[ 98 179 162 129 180 101 100 183  95 143 178 103 120 134 138 102] : getar
[147 142 108  93 147 158 155 160 153 148 148 159  81  89 100 155] : vopi
[152 129 101  97 136 157 162 133 158 101 129 163  88  96 100 154] : zenu
[103 124 158 159 125  94  94 120 100 159 122  97 166 157 159 100] : Nez
[123  96 151 120 199 118 115 123 182 124 192 115  96 123 130 117] : paluk
which: [147 142 108  93 147 158 155 160 153 148 148 159  81  89 100 155]
vopi
where: [88]
zenu, 13
which: [103 124 158 159 125  94  94 120 100 159 122  97 166 157 159 100]
Nez
rest: [101  97 136]
[157 162 133 158 101 129 163  88  96 100 154]
where: [95]
getar, 9

[ 97 174 103 125 127 125 141 144 131 138  95  84 128 136 131 145 115  86] : Nitu
[124 142 123 134 137 139 115 130 129 131 119 120 128 133 127 132 121 116] : Dopi
[161 137  77 162 132  97 139 145 173 115 154 194 185 110 127 207 166  64] : Zoras
[123 118 138 114 122 137 132 117 124 132 113 110 127 134 132 107 133 140] : leb
[128 119 131 118 121 133 134 121 130 129 117 119 134 131 106 118 138 132] : bimog
[146 118 141 140 134 133 140 120 129 125 138 148 126 131 125 120 124 139] : Baf
[125 117 137 114 123 138 134 118 124 131 113 112 128 135 131 109 134 139] : Susa
[ 88 185  95 121 124 121 144 148 129 139  87  70 127 137 131 153 114  76] : vov
[145 118 140 141 134 133 122 117 127 125 139 150 128 129 124 119 124 139] : puzas
[159 100 152 146 137 139 116 108 127 119 152 168 126 184 123 111 127 154] : sek
where: [153]
vov, 16
again vov: 
[121]
rest: [137 139 116]
[108 127 119 152 168 126 184 123 111 127 154]
where: [107]
leb, 16
again leb: 
[132]
which: [125 117 137 114 123 138 134 118 124 131 113 112 128 135 131 109 134 139]
Susa

[ 88 101 183 119] : geviv
[132 137 125 203] : mez
[169 167 104 103] : voluf
[169 167 104  97] : Pomap
[177 177 148 200] : tidi
[169 167 116  97] : nevi
rest: [177 177 148]
[200]
where: [137]
mez, 2
again tidi: 
[177]

[146 111 108 142 170  92  93 153 169 125 121 105 111 136 102 128 140 134
 124 146] = Sabe
[132  96 108 143 170 125 210 109  50  71 136 126 177 104  90 159 123 132
 154 122] = rada
[131 138 126 175 122 181 188 146 108  89 136  80 161 118 102 128 139 145
 107  95] = girab
rest: [102 128 140]
[134 124 146]
where: [169]
Sabe, 9
again rada: 
[132]
where: [153]
Sabe, 8
rest: [111 108 142 170]
[ 92  93 153 169 125 121 105 111 136 102 128 140 134 124 146]
which: [131 138 126 175 122 181 188 146 108  89 136  80 161 118 102 128 139 145
 107  95]
girab

[158  74 152 114  61 115] = vutev
[169  86 150 136  76 132] = difa
[169  86 150 136 157 150] = Dazu
where: [152]
vutev, 3
again Dazu: 
[150]
where: [158]
vutev, 1

[ 70 121 115 130 132 191 123] -> didal
[116 144 131 130 131  78 147] -> badi
[158 158 114 113 134  80 158] -> fuvak
rest: [121 115 130 132 191]
[123]
again fuvak: 
[158]
rest: [130 132]
[191 123]
again badi: 
[131]
where: [115]
didal, 3

[175 128  89 182 176]  lidep
[176 121  89 188 179]  fini
[123 110 153 120 122]  Dafoz
[158 194  94 131 153]  Pom
[112 112 167 109 111]  kune
[138 109 138 137 138]  mipa
[114  56 177 137 118]  did
[105 159 107 142 152]  Zos
[155 159 106 142 152]  Gubu
again mipa: 
[138]
rest: [ 56 177 137]
[118]
where: [111]
kune, 5
rest: [109 138]
[137 138]
which: [112 112 167 109 111]
kune

[170  91  73  89 130  88  88 168] : fatiz
[156 156  61  67 156  61  62  77] : sati
[170  91  72  89 205 128 130  41] : Firuz
again fatiz: 
[88]
where: [62]
sati, 7
rest: [170  91  73  89]
[130  88  88 168]

[137 185 137  81 181  84  80 188 185 136] : Rebu
[ 85 105 164  81 181  80  80 106 113 170] : tiba
[ 85 105 163  81 181  85  80 106 154 170] : Vabo
again tiba: 
[80]
rest: [ 81 181  85  80]
[106 154 170]
where: [136]
Rebu, 10
again Vabo: 
[85]
rest: [105 164  81 181]
[ 80  80 106 113 170]
where: [113]
tiba, 9
which: [137 185 137  81 181  84  80 188 185 136]
Rebu

[102 142 120 200 169 118 175 146 197 133  89 153 105 190 183 133 125 131
 123 102 165] -> pez
[138 122 146 161 148 122 194 149 156 177  84 153 119 194 182 127 153 115
 129 138 156] -> pimu
[ 90 152 109 207 173 117 158 144 207 110  94 149 102 179 175 136 148 126
 124  90 161] -> kule
[123 186 137 181 158 119 192 150 174 162 186 155 111 198 186 186  94 122
 125 123 162] -> tur
[ 97 147 116 205 172 188 167 148 202 122  90 151 106 186 181 133 138 136
 122  97 163] -> pite
[ 84 156 106 208 175 116 149 142 208 101 100 146 101 170 168 136 159 141
 120  84 158] -> zese
[109 137 125 194 167 119 181 151 193 144  84 156 107 192 185 132 116 127
 124 109 165] -> Zifuv
[144 120 151 153 144 122 194 148 145 182  86 152 120 190 176 126  70 112
 129 144 157] -> Mapo
[117 133 131 189 164 119 188 165 184 153  84 155 110 197 186 130 105 124
 124 117 166] -> Vame
[131 125 142 173 152 121 194 149 167 169  84 153 115 197 183 129  85 119
 127 131 161] -> zutev
again Zifuv: 
[109]
where: [189]
Vame, 4
again zutev: 
[131]
where: [157]
Mapo, 21
where: [166]
Vame, 21
rest: [127 124]
[109 165]

[104 108  87 101  76  75  46 118  96] = voru
[149 159  96 121 149 106 152 156  91] = dom
[164 172  70 104 173 202 162 183  47] = dakim
[152 153 149 121 149 107 151  84 150] = rebe
[149 159  96 108  91  82 152 156  91] = nuzu
[149 158  87  93  76  74  79 125 159] = Novu
[114 120 103  93  76  75  79 125 159] = Pim
rest: [158  87]
[ 93  76  74  79 125 159]
rest: [76 75 79]
[125 159]
rest: [121 149 107]
[151  84 150]
rest: [ 76  74  79 125]
[159]
again nuzu: 
[91]
rest: [149 158  87]
[ 93  76  74  79 125 159]

